grid =
[[3415 5676 5104 4778 5023 5126 5935 5312 4507 5303 5126 5037 5334 4798
  5099]
 [5069 4497 5412 5075 4434 4292 4787 9387 5575 5294 5327 5121 5607 4701
  4834]
 [6352 5998 4784 5465 4774 5861 5156 5458 7371 5036 4834 5872 5093 5325
  4858]
 [7148 5123 5086 4856 4913 5840 5079 6683 3742 4974 5124 4290 5237 4980
  4861]
 [4237 6660 4863 4906 5345 5519 6858 7079 5041 4531 4390 6446 5028 4320
  4076]
 [6082 5012 5147 5011 6106 5122 4821 2956 6406 5723 6492 5023 4842 5974
  6091]
 [5924 4481 5477 5275 5311 4979 4310 5808 5865 5173 5332 4836 5173 5026
  5056]
 [6417 6944 4624 4373 6250 3910 5703 5310 5398 4625 4668 5935 4597 4735
  4636]
 [6490 4854 4903 4632 4497 4519 4582 9099 6155 5170 5361 4877 5233 4723
  4657]
 [5585 5387 5847 6298 5677 4481 5112 5883 5446 4482 5396 6043 5236 4990
  5001]
 [5769 4596 5350 5401 4584 5448 4387 6158 6079 5442 4989 4853 5495 5257
  5160]
 [6775 5794 4985 5250 4779 5370 4173 3558 6956 5141 5313 4521 5064 5335
  5339]
 [3588 5449 5891 4980 4959 4953 5486 5958 6062 5750 5654 5318 5709 4953
  5479]
 [6034 5967 5069 5066 4591 5587 4778 4148 5682 5067 5341 4278 5216 5037
  5220]
 [6036 6196 5412 4889 5912 3571 4987 5969 6175 4871 5205 5763 5018 4756
  4970]
 [4430 5094 5120 4812 6332 4685 6224 7557 5736 5173 5213 6758 4886 4908
  4657]]
Report the entry just right of 5310.
Answer: 5398
Report the entry just right of 5345.
Answer: 5519
Report the entry just left of 4774.
Answer: 5465
The entry just right of 5865 -> 5173
Report the entry just left of the largest entry.
Answer: 4787
The entry just left of 5233 -> 4877
Report the entry just right of 5026.
Answer: 5056
The entry just left of 5067 -> 5682
The entry just left of the smallest entry is 4821
The entry just right of 5237 -> 4980
Report the entry just left of 5041.
Answer: 7079
Report the entry just left of 6196.
Answer: 6036
The entry just right of 6036 is 6196

a =
array([[ 70, -16, -22,   3,  30,  40],
       [-13,  69, -34, -38, -22, -63],
       [-52,  31, -11,  17,  10,  -4],
       [ 21, -93,  72,  56, -47,   2],
       [ 27, -13, -11,  78, -18,  93],
       [  7, -19,  83, -50,  81,  14]])
Read off the first entry, reading row by row.
A: 70
Read off the entry directly below 17.
A: 56
The entry just left of the smallest entry is 21
Read off the entry directly above 56.
A: 17
Read off the smallest entry in the last row.
A: -50
The largest entry: 93
The top-right entry: 40
The third entry in reading order -> -22
Read off the bottom entry of the column that holds the largest entry.
A: 14
The fourth entry, reading row by row is 3
The smallest entry in the last column -> -63
Read off the 3rd smallest entry.
A: -52
The second entry, reading row by row -> -16
Read off the entry directly above 81.
A: -18
The bottom entry of the column that holds the smallest entry -> -19
The minimum is -93
The entry just right of 56 is -47
Read off the entry directly below -16.
A: 69
The bottom-left entry: 7
Read off the entry just right of the smallest entry.
A: 72

Questions about the row below.
1) Which number is the largest entry?
2) Which number is the entry just right of 3135?
4139,1871,5980,8365,6339,3855,2987,2132,2132,5098,5726,3135,4099,7217
1) 8365
2) 4099

Questions about the table below.
1) What is the entry just left of the centre entry?
2) What is the smallest entry?
3) What is the fourth entry in reading order?
4) What is the first entry in reading order?
((4, 3, -14, 13, 5, 13, 13, -5, 1, 11, -3, -13, -10), (-18, 6, -21, 3, 4, 0, 2, 15, 0, 12, 22, -12, -33), (20, -4, 7, 6, 4, 3, 17, 11, 13, 1, -19, -9, -15), (-8, -7, 10, -3, -2, 25, -4, -28, -13, 5, 11, -14, 1), (-1, 4, 6, -11, -5, 5, 0, -4, 4, -4, 10, -14, 2), (6, -6, -18, -12, -4, 7, -2, -13, 11, -16, 0, -11, 31), (19, 2, 2, -1, -2, -5, 11, 11, 9, -11, -13, 3, -12), (6, -24, 20, 18, 8, 4, -2, -25, 11, -21, -6, -3, 12), (-1, -32, -14, -19, 1, 4, 6, -18, 3, -7, -29, -13, 32), (22, -7, -6, -3, -6, 7, 8, 17, 21, 2, -21, -5, 9), (-4, -19, 3, -2, -14, 9, 1, -16, 5, -7, -12, 2, 15), (0, -12, 18, 3, 26, -12, -2, 6, -7, 12, -11, -14, -9), (-10, 2, -1, 3, 0, 3, -6, 4, 1, 15, 7, -10, 5))
1) -5
2) -33
3) 13
4) 4

Questions about the array below.
1) Report the smallest entry in the first column.
2) Report the last entry, reading row by row.
3) Report the smallest entry in the last row.
4) Report the third entry on the main diagonal.
5) Report the entry directly above the largest entry.
6) Report the bottom entry of the column that holds the largest entry.
7) Report the fifth-last entry, reading row by row.
8) Report the entry directly above the smallest entry.
[[5 5 4 6 6 3 4 5 5 7 6 3]
 [4 4 6 5 3 5 4 6 7 4 8 6]
 [5 5 5 4 8 6 4 5 5 9 4 6]
 [5 5 3 5 4 2 5 5 5 3 5 4]
 [6 6 3 5 7 3 5 6 6 6 6 3]
 [5 5 3 4 4 3 5 6 6 6 5 3]
 [5 5 4 5 6 4 5 4 4 5 3 4]]
1) 4
2) 4
3) 3
4) 5
5) 4
6) 5
7) 4
8) 6

-0.016	0.079	0.006	-0.031	-0.077	-0.034	-0.069	-0.108	0.055	-0.018	0.048	-0.016	-0.131
-0.083	-0.008	-0.005	-0.012	-0.032	-0.036	-0.056	-0.063	0.051	0.057	-0.100	-0.064	-0.175
-0.039	-0.057	-0.111	-0.020	-0.096	0.053	-0.084	-0.076	-0.016	0.040	0.003	0.014	-0.178
-0.031	-0.225	0.094	-0.036	0.041	-0.100	0.015	-0.070	-0.018	0.014	-0.012	-0.094	-0.111
-0.027	-0.160	0.029	-0.014	-0.058	0.061	-0.028	0.010	-0.120	0.030	-0.036	-0.026	0.098
0.029	0.084	0.064	-0.021	0.030	-0.039	0.009	-0.086	-0.013	-0.041	-0.058	-0.014	-0.056
-0.022	0.162	-0.059	-0.022	0.000	0.010	-0.035	0.075	-0.051	0.082	-0.090	-0.016	0.077
-0.057	-0.198	-0.013	-0.034	0.049	-0.099	-0.026	-0.006	-0.021	0.004	0.042	-0.086	-0.065
-0.071	0.234	-0.083	0.001	-0.002	-0.042	-0.030	-0.034	-0.074	-0.021	-0.047	-0.014	-0.046
Counting starts at 1.
The entry in the bottom-left corner: -0.071
The entry directly below 0.015 -> -0.028
The entry directly above the smallest entry: -0.057
What is the entry directly below 0.042? -0.047
The minimum -> -0.225
What is the top entry of the column that holds the smallest entry? 0.079
What is the entry directly above the largest entry? -0.198
The entry in the top-right corner: -0.131
The bottom-right entry: -0.046
What is the entry just left of -0.076? -0.084
What is the entry in the top-left corner? -0.016
What is the entry just left of -0.042? -0.002
What is the entry at row 2, column 1? -0.083
What is the entry directly above 0.098? -0.111
The entry at row 1, column 3 -> 0.006
What is the entry directly above the centre entry? 0.015
The maximum -> 0.234
What is the entry just right of -0.006? -0.021
What is the entry directly above -0.059? 0.064
What is the entry directly below -0.175? -0.178
The entry just left of the centre entry is 0.061
What is the entry at row 2, column 2? -0.008
The entry just right of 0.009: -0.086

[[32 41 69 63 64]
 [32 52 44 73 38]
 [64 52 58 18 41]
 [63 46 36 78 66]
 [93 54 41 46 57]
 [24 16 84 81 29]
 [66 57 53 45 54]
 [43 17 74 70 45]]
Give the entry directly above the smallest entry.
54
Give the entry in the bottom-left corner.
43
The top-left entry -> 32
The top-right entry: 64
Give the third entry on the diagonal from the top-right corner.
58
Give the entry just right of 70.
45
The second entry on the diagonal from the top-right corner: 73
The entry directly below the smallest entry -> 57
The largest entry in the last column is 66
The second entry on the main diagonal is 52
The first entry of the largest entry's row -> 93
Give the entry directly above 29.
57
The entry directly below the largest entry: 24
The last entry in the row that holds the smallest entry: 29
The top entry of the column that holds the smallest entry is 41
Give the bottom entry of the column that holds the smallest entry.
17

[[171 101  86 111 156  51  78 176  49 151]
 [161  96  50 166  80  93 163  94 191  49]
 [181 151 134 131 202 174 164 204 166  60]
 [117  46 196 199  93 150 144 149  68 106]
 [ 99 201  67 165 172 205 155  74  89 177]
 [ 91  59 149  74 143 179 203 160 132 131]
 [158  52  66 128 137  68  71 171  96  67]
 [ 46  51  52 116  50 140  95 139 117 132]
 [106 127 129  91 101 123  59  96  45 168]
 [112 184 123  54 194 140  56 145 173 174]
 [192 123 101  62  66  64 120 167 133 155]
 [126 170  85 157 138  90 136  77 134 208]
 [184 148 173 158 149  53  93  59  65  70]
 [ 63  93 146 107  60 161  64 201 197 208]
 [ 53  80  85 104  58 195 192 117 137 176]
 [ 90 197  69  45 158 198 128 184 111 131]]
Report the entry just left of 160.
Answer: 203
The bottom-right entry -> 131
Report the smallest entry in the last column.
Answer: 49
Report the second entry on the diagonal from the top-right corner.
Answer: 191
The first entry in reading order -> 171
The second entry on the main diagonal: 96
Report the entry just right of 129.
Answer: 91
Report the entry directly above 204.
Answer: 94
The largest entry in the first row is 176
Report the entry just right of 62.
Answer: 66
The largest entry in the last row is 198
The bottom-left entry: 90
Report the third entry on the diagonal from the top-right corner.
Answer: 204
The smallest entry in the first column: 46
The third entry in reading order -> 86
Report the entry directly below 157.
Answer: 158
The entry just right of 165 -> 172
The 4th entry, reading row by row is 111
